Here is a tiny trained network, its code and every weight. The questions are about switching its units off for an input and a class, where a switched-off unit gives its printed mean instead of its output.

import numpy as np


def w(rows, s, z=0):
    codes = np.array(rows[::2]) - 128.0
    scale = np.full(codes.shape[1], s)
    scale[-1] = z or s
    return codes * scale


def norm(h):
    return h / np.sqrt((h * h).mean(-1, keepdims=True) + 1e-5)


def f(y):
    return y / 2 * (1 + np.tanh(0.7978845608 * (y + 0.044715 * y**3)))


def log_softmax(a):
    a = a - a.max(-1, keepdims=True)
    return a - np.log(np.exp(a).sum(-1, keepdims=True))


def net(x, mask):
    res = np.array(x, float).reshape(1, 6) / 4 @ E
    u = 0
    for l in range(3):
        y = f(norm(res) @ A[l][:, :-1].T + A[l][:, -1])
        res = res + np.where(mask[u : u + 9], y, B[l][:, -1]) @ B[l][:, :-1]
        u += 9
    return log_softmax(norm(res)[-1] @ U[:, :-1].T + U[:, -1])


A, B = {}, {}
E = w([
[108,81,24,36,116,181,163],'x0',
[130,126,126,129,126,127,127],'x1',
[137,117,126,128,122,136,132],'x2',
[153,203,82,122,113,185,74],'x3',
[171,125,116,126,253,99,64],'x4',
[217,212,103,131,131,68,194],'x5',
],0.0059)
A[0] = w([
[84,138,44,91,142,84,118,145],'L0N1',
[139,200,128,96,161,76,204,251],'L0N2',
[44,67,95,101,107,118,35,191],'L0N3',
[205,67,81,124,173,103,47,67],'L0N4',
[142,133,119,193,132,174,101,153],'L0N5',
[79,94,106,151,133,103,108,28],'L0N6',
[139,239,73,147,159,254,106,28],'L0N7',
[108,67,129,126,163,48,202,37],'L0N8',
[65,136,77,147,79,88,125,163],'L0N9',
],0.0085,0.0015)
B[0] = w([
[179,118,163,89,180,182,192,181],'L0N1',
[146,143,142,73,115,204,95,229],'L0N2',
[167,102,214,117,168,201,92,255],'L0N3',
[6,225,111,177,119,125,182,209],'L0N4',
[148,56,176,167,85,80,60,155],'L0N5',
[166,87,125,83,122,117,88,137],'L0N6',
[103,24,62,100,99,2,107,242],'L0N7',
[78,98,78,51,78,16,60,193],'L0N8',
[92,90,108,197,47,176,157,168],'L0N9',
],0.0071,0.0044)
A[1] = w([
[64,53,173,118,110,100,131,233],'L1N1',
[142,114,76,152,91,100,30,251],'L1N2',
[125,163,215,175,84,63,40,108],'L1N3',
[213,195,104,92,107,83,192,116],'L1N4',
[157,102,151,152,39,164,140,144],'L1N5',
[163,147,81,33,159,164,218,149],'L1N6',
[119,131,112,190,254,117,140,85],'L1N7',
[61,41,68,83,153,142,140,150],'L1N8',
[93,118,139,106,232,90,148,133],'L1N9',
],0.0086,0.0026)
B[1] = w([
[149,187,41,134,172,92,66,254],'L1N1',
[107,179,128,47,212,35,161,210],'L1N2',
[233,79,121,135,168,139,203,240],'L1N3',
[10,17,163,126,103,196,2,192],'L1N4',
[43,161,108,155,190,95,143,202],'L1N5',
[166,124,209,192,240,118,122,223],'L1N6',
[39,178,133,166,186,175,115,157],'L1N7',
[174,160,175,90,114,65,210,240],'L1N8',
[107,181,115,62,100,92,176,177],'L1N9',
],0.0071,0.0062)
A[2] = w([
[165,61,184,43,230,161,148,164],'L2N1',
[8,200,82,204,137,137,222,141],'L2N2',
[197,155,130,67,119,206,201,175],'L2N3',
[130,157,141,90,122,71,63,250],'L2N4',
[159,151,75,117,119,135,244,148],'L2N5',
[81,85,156,136,212,154,1,114],'L2N6',
[149,74,70,88,84,114,108,26],'L2N7',
[41,179,205,73,188,175,66,170],'L2N8',
[131,152,89,38,74,80,108,89],'L2N9',
],0.0079,0.0019)
B[2] = w([
[129,147,123,209,108,150,122,254],'L2N1',
[32,237,148,87,162,158,48,183],'L2N2',
[191,128,158,118,196,49,112,145],'L2N3',
[92,101,112,76,2,127,195,186],'L2N4',
[98,112,147,207,134,145,93,155],'L2N5',
[138,102,80,55,68,154,139,212],'L2N6',
[112,111,67,95,111,89,108,131],'L2N7',
[125,121,133,172,77,146,93,214],'L2N8',
[177,156,119,109,134,100,172,166],'L2N9',
],0.0095,0.0086)
U = w([
[134,102,89,46,72,29,183,134],'0',
[138,47,138,123,13,253,69,249],'1',
[21,222,151,117,129,172,72,10],'2',
[220,105,202,202,212,147,169,94],'3',
],0.014,0.0013)

Each question gives the input, the list of numbers given to net, and the class t.
The units are the neurons (one row each of A and B). Each row of codes is followed by its name. A weight is (code - 128) times the scale printed after its matrix; where a second scale follows, it is the last column's (A, B and U).
mask holds one flag per neuron, layer by layer. A switched-off neuron (its flag False) gives its mean, the last column of its row in B, instead of its output. The means were averaged over made-up inputs and are rounded, as every weight is.
A unit's drop is (log p(t) with every unit on - log p(t) with that unit switched off) / (log p(t) with every unit on - log p(t) with every unit switched off).
The circuit of an input: a set's keep is (log p(t) with only the set's units on - log p(t) with every unit switched off) / (log p(t) with every unit on - log p(t) with every unit switched off). Starting from the 12 units with the biggest drops (on a tie, the unit counted first), units are removed one at a time, each time the one whose removal leaves the highest keep (on an exact tie, the one counted first), for as long as the keep stays at least 0.8.
circuit, biggest first: the units of the circuit, biggest drop first
unit that matters most: the unit with the biggest drop
k most important neurons: the k neurons with the biggest drops, biggest first
top k neurons in layer l: the k neurons of layer l with the biggest drops, biggest first
input [2,0,-7,-6,7,3], class 2: unit that matters most	L0N4
input [6,8,8,-4,5,-3], class 3: 3 most important neurons	(L1N8; L0N1; L1N5)
input [2,-6,3,-6,7,3], class 2: 2 most important neurons	(L0N4; L0N7)
input [-5,4,2,-3,-2,-4], class 3: 3 most important neurons	(L1N3; L0N7; L1N4)
input [-6,5,-1,5,-4,6], class 1: circuit, biggest first	(L1N4; L0N4)
input [8,0,0,8,-4,-6], class 0: 3 most important neurons	(L0N7; L1N3; L1N8)
input [-2,-7,4,-2,1,-3], class 1: top 3 neurons in layer 2	(L2N1; L2N6; L2N9)
input [-4,5,-8,6,6,2], class 0: 2 most important neurons	(L0N7; L0N5)
input [-6,8,-7,-6,-7,5], class 2: top 2 neurons in layer 0	(L0N7; L0N3)
input [-7,6,1,2,4,7], class 1: top 2 neurons in layer 1	(L1N4; L1N8)
input [-4,-1,-7,6,6,3], class 0: 3 most important neurons	(L0N7; L0N5; L1N5)
input [3,5,-3,-4,-6,-3], class 2: 4 most important neurons	(L1N5; L0N7; L2N2; L0N9)
input [2,3,-1,2,7,-7], class 1: top 2 neurons in layer 0	(L0N3; L0N6)
input [1,3,-6,7,4,-5], class 0: circuit, biggest first	(L0N7)
input [4,-6,5,-3,8,8], class 1: top 2 neurons in layer 0	(L0N2; L0N8)
input [-5,6,-1,1,-4,5], class 1: 3 most important neurons	(L1N4; L0N3; L1N8)
input [0,5,-5,5,2,7], class 1: 3 most important neurons	(L1N4; L0N8; L0N2)
input [-7,-1,-1,4,-4,-5], class 3: 2 most important neurons	(L1N3; L1N4)
input [8,-3,0,7,-7,4], class 3: top 4 neurons in layer 2	(L2N4; L2N5; L2N6; L2N3)
input [4,3,-1,3,1,8], class 1: circuit, biggest first	(L1N4)
input [5,8,5,-4,-6,-3], class 2: 3 most important neurons	(L1N5; L0N7; L1N3)
